Below is a small trained network, with its code and all its weights. Each question gives an input and a target symbol and asks what happens when units are switched off, that is, made to give their printed mean instead of their output.

import numpy as np


def w(rows, s, z=0):
    codes = np.array(rows[::2]) - 128.0
    scale = np.full(codes.shape[1], s)
    scale[-1] = z or s
    return codes * scale


def norm(h):
    return h / np.sqrt((h * h).mean(-1, keepdims=True) + 1e-5)


def f(y):
    return y / 2 * (1 + np.tanh(0.7978845608 * (y + 0.044715 * y**3)))


def softmax(a):
    e = np.exp(a - a.max(-1, keepdims=True))
    return e / e.sum(-1, keepdims=True)


def log_softmax(a):
    a = a - a.max(-1, keepdims=True)
    return a - np.log(np.exp(a).sum(-1, keepdims=True))


def net(x, mask):
    ids = ['βγδζηλμξπσφω'.index(c) for c in x.split()]
    T = len(ids)
    res = E[ids] + P[:T]
    u = 0
    for l in range(3):
        r = norm(res)
        for j in range(2):
            rows = slice(2 * j, 2 * j + 2)
            q, k, v = (r @ M[l][rows].T for M in (Q, K, V))
            z = softmax(np.where(np.tri(T) > 0, q @ k.T / 2**0.5, -1e9)) @ v
            o = O[l][rows]
            res = res + np.where(mask[u + j], z, o[:, -1]) @ o[:, :-1]
        u += 2
        y = f(norm(res) @ A[l][:, :-1].T + A[l][:, -1])
        res = res + np.where(mask[u : u + 4], y, B[l][:, -1]) @ B[l][:, :-1]
        u += 4
    return log_softmax(norm(res)[-1] @ U[:, :-1].T + U[:, -1])


Q, K, V, O, A, B = {}, {}, {}, {}, {}, {}
E = w([
[196,213,121,78],'β',
[185,3,83,175],'γ',
[50,87,89,97],'δ',
[11,148,208,170],'ζ',
[136,94,109,107],'η',
[184,55,101,112],'λ',
[141,96,110,109],'μ',
[159,85,99,175],'ξ',
[177,92,197,131],'π',
[39,142,194,190],'σ',
[212,9,89,105],'φ',
[84,115,144,175],'ω',
],0.012)
P = w([
[196,88,80,220],'0',
[134,74,2,192],'1',
[122,86,16,189],'2',
[111,95,22,179],'3',
[96,104,29,167],'4',
[88,109,24,161],'5',
[79,119,38,155],'6',
[64,131,43,135],'7',
[65,122,48,136],'8',
],0.0027)
Q[0] = w([
[255,83,106,167],'0.h0',
[66,20,129,235],'0.h0',
[102,191,128,23],'0.h1',
[171,181,27,187],'0.h1',
],0.0082)
K[0] = w([
[215,111,221,137],'0.h0',
[105,194,151,1],'0.h0',
[165,99,205,193],'0.h1',
[86,62,90,193],'0.h1',
],0.0099)
V[0] = w([
[2,85,28,88],'0.h0',
[197,151,188,115],'0.h0',
[26,27,18,165],'0.h1',
[150,205,61,110],'0.h1',
],0.0039)
O[0] = w([
[159,45,2,100,154],'0.h0',
[99,85,225,124,107],'0.h0',
[121,74,217,106,253],'0.h1',
[128,112,116,206,107],'0.h1',
],0.0054,0.0055)
A[0] = w([
[151,203,219,63,2],'0.n0',
[50,190,83,33,46],'0.n1',
[196,173,215,159,108],'0.n2',
[1,39,51,111,200],'0.n3',
],0.0066,0.0039)
B[0] = w([
[111,140,118,14,122],'0.n0',
[76,54,91,3,124],'0.n1',
[81,16,195,55,133],'0.n2',
[211,97,240,162,254],'0.n3',
],0.0054,0.0071)
Q[1] = w([
[116,39,134,164],'1.h0',
[73,5,153,95],'1.h0',
[51,173,229,80],'1.h1',
[160,85,158,155],'1.h1',
],0.012)
K[1] = w([
[86,134,103,38],'1.h0',
[114,209,62,34],'1.h0',
[85,181,252,69],'1.h1',
[173,49,210,184],'1.h1',
],0.012)
V[1] = w([
[188,225,79,199],'1.h0',
[11,60,74,128],'1.h0',
[2,181,173,75],'1.h1',
[205,51,154,161],'1.h1',
],0.006)
O[1] = w([
[255,143,144,144,82],'1.h0',
[115,96,87,38,107],'1.h0',
[185,39,163,130,12],'1.h1',
[84,223,168,128,254],'1.h1',
],0.0091,0.0079)
A[1] = w([
[38,125,102,150,120],'1.n0',
[88,175,205,78,113],'1.n1',
[57,45,118,27,2],'1.n2',
[254,102,152,117,142],'1.n3',
],0.0079,0.0055)
B[1] = w([
[138,105,225,175,255],'1.n0',
[182,237,36,168,253],'1.n1',
[116,176,96,171,143],'1.n2',
[1,68,193,205,112],'1.n3',
],0.0066,0.0036)
Q[2] = w([
[130,138,227,95],'2.h0',
[26,248,206,85],'2.h0',
[129,122,82,61],'2.h1',
[104,130,196,44],'2.h1',
],0.014)
K[2] = w([
[127,98,159,69],'2.h0',
[107,134,125,4],'2.h0',
[207,133,109,161],'2.h1',
[114,136,165,180],'2.h1',
],0.019)
V[2] = w([
[194,174,97,123],'2.h0',
[70,112,7,230],'2.h0',
[254,99,109,179],'2.h1',
[127,67,161,138],'2.h1',
],0.0092)
O[2] = w([
[240,67,70,118,118],'2.h0',
[61,6,85,216,122],'2.h0',
[50,208,197,254,1],'2.h1',
[140,141,115,200,81],'2.h1',
],0.0078,0.0071)
A[2] = w([
[137,132,154,33,37],'2.n0',
[192,117,197,91,104],'2.n1',
[7,42,128,75,1],'2.n2',
[5,93,207,125,121],'2.n3',
],0.012,0.0068)
B[2] = w([
[144,175,156,170,161],'2.n0',
[135,175,73,105,179],'2.n1',
[7,139,132,118,250],'2.n2',
[179,115,112,111,254],'2.n3',
],0.018,0.0053)
U = w([
[97,134,226,206,134],'β',
[59,115,116,100,254],'γ',
[161,68,80,97,132],'δ',
[151,90,161,144,175],'ζ',
[140,78,118,174,182],'η',
[161,84,167,109,207],'λ',
[94,161,56,222,67],'μ',
[114,178,254,59,87],'ξ',
[129,129,14,123,29],'π',
[123,124,138,137,96],'σ',
[115,153,108,144,70],'φ',
[118,154,105,143,77],'ω',
],0.016,0.0068)

Each question gives the input, a string of symbols that net reads in full, and the target symbol t.
The units are the heads (2 rows each of Q, K, V and O) and the neurons (one row each of A and B). Each row of codes is followed by its name. A weight is (code - 128) times the scale printed after its matrix; where a second scale follows, it is the last column's (O, A, B and U).
mask holds one flag per unit, layer by layer, with each layer's heads first. A switched-off unit (its flag False) gives its mean, the last column of its rows in O or B, instead of its output. The means were averaged over made-up inputs and are rounded, as every weight is.
A unit's drop is (log p(t) with every unit on - log p(t) with that unit switched off) / (log p(t) with every unit on - log p(t) with every unit switched off).
The circuit of an input: a set's keep is (log p(t) with only the set's units on - log p(t) with every unit switched off) / (log p(t) with every unit on - log p(t) with every unit switched off). Starting from the 12 units with the biggest drops (on a tie, the unit counted first), units are removed one at a time, each time the one whose removal leaves the highest keep (on an exact tie, the one counted first), for as long as the keep stays at least 0.8.
units of the circuit, in order: the units of the circuit, biggest drop first
k most important neurons: the k neurons with the biggest drops, biggest first
k most important neurons of layer l: the k neurons of layer l with the biggest drops, biggest first
input β ξ δ σ λ ξ, target β: units of the circuit, in order => 1.h0; 0.n3; 2.h1
input π ξ ω, target ξ: units of the circuit, in order => 2.h0; 0.h0
input π ω η π ξ η π μ, target ξ: units of the circuit, in order => 2.h0; 0.h0
input π ξ ξ, target ξ: units of the circuit, in order => 0.h0
input β φ π, target β: units of the circuit, in order => 1.h0; 2.h1
input β ξ δ ξ λ μ, target β: units of the circuit, in order => 1.h0; 0.n3; 2.h1
input ξ π δ β ξ φ ξ δ, target ξ: 3 most important neurons => 0.n3; 1.n0; 0.n0
input π β λ γ λ ζ, target π: 2 most important neurons => 0.n2; 2.n1
input π ξ ζ ζ σ ζ γ, target ξ: units of the circuit, in order => 0.h0; 2.h0
input ξ λ β δ δ ω ξ δ, target ξ: 2 most important neurons => 0.n3; 0.n0
input σ ω β γ ξ η μ ξ ζ, target β: 3 most important neurons => 2.n3; 1.n0; 0.n3
input ξ ω ξ ξ σ η λ, target π: 3 most important neurons => 2.n2; 2.n0; 1.n1
input δ δ π σ φ, target ξ: 2 most important neurons => 1.n0; 0.n2
input ξ δ δ γ, target γ: 2 most important neurons => 2.n2; 1.n1
input β ζ ξ ζ, target β: units of the circuit, in order => 1.h0; 1.h1
input λ ξ γ, target η: 2 most important neurons => 2.n2; 0.n3
input ξ ζ ω ω ξ ξ λ η λ, target π: 2 most important neurons => 2.n2; 1.n1
input β π δ λ, target β: 2 most important neurons => 0.n3; 1.n3
input ω φ φ ζ ξ, target μ: 3 most important neurons of layer 2 => 2.n2; 2.n3; 2.n1
input β λ ξ ξ δ σ, target β: 2 most important neurons => 0.n3; 2.n1
input μ ω π π φ, target ξ: most important neuron => 0.n2
input β δ λ η, target β: most important neuron of layer 1 => 1.n3
input η ξ ω, target β: 3 most important neurons of layer 2 => 2.n1; 2.n3; 2.n2
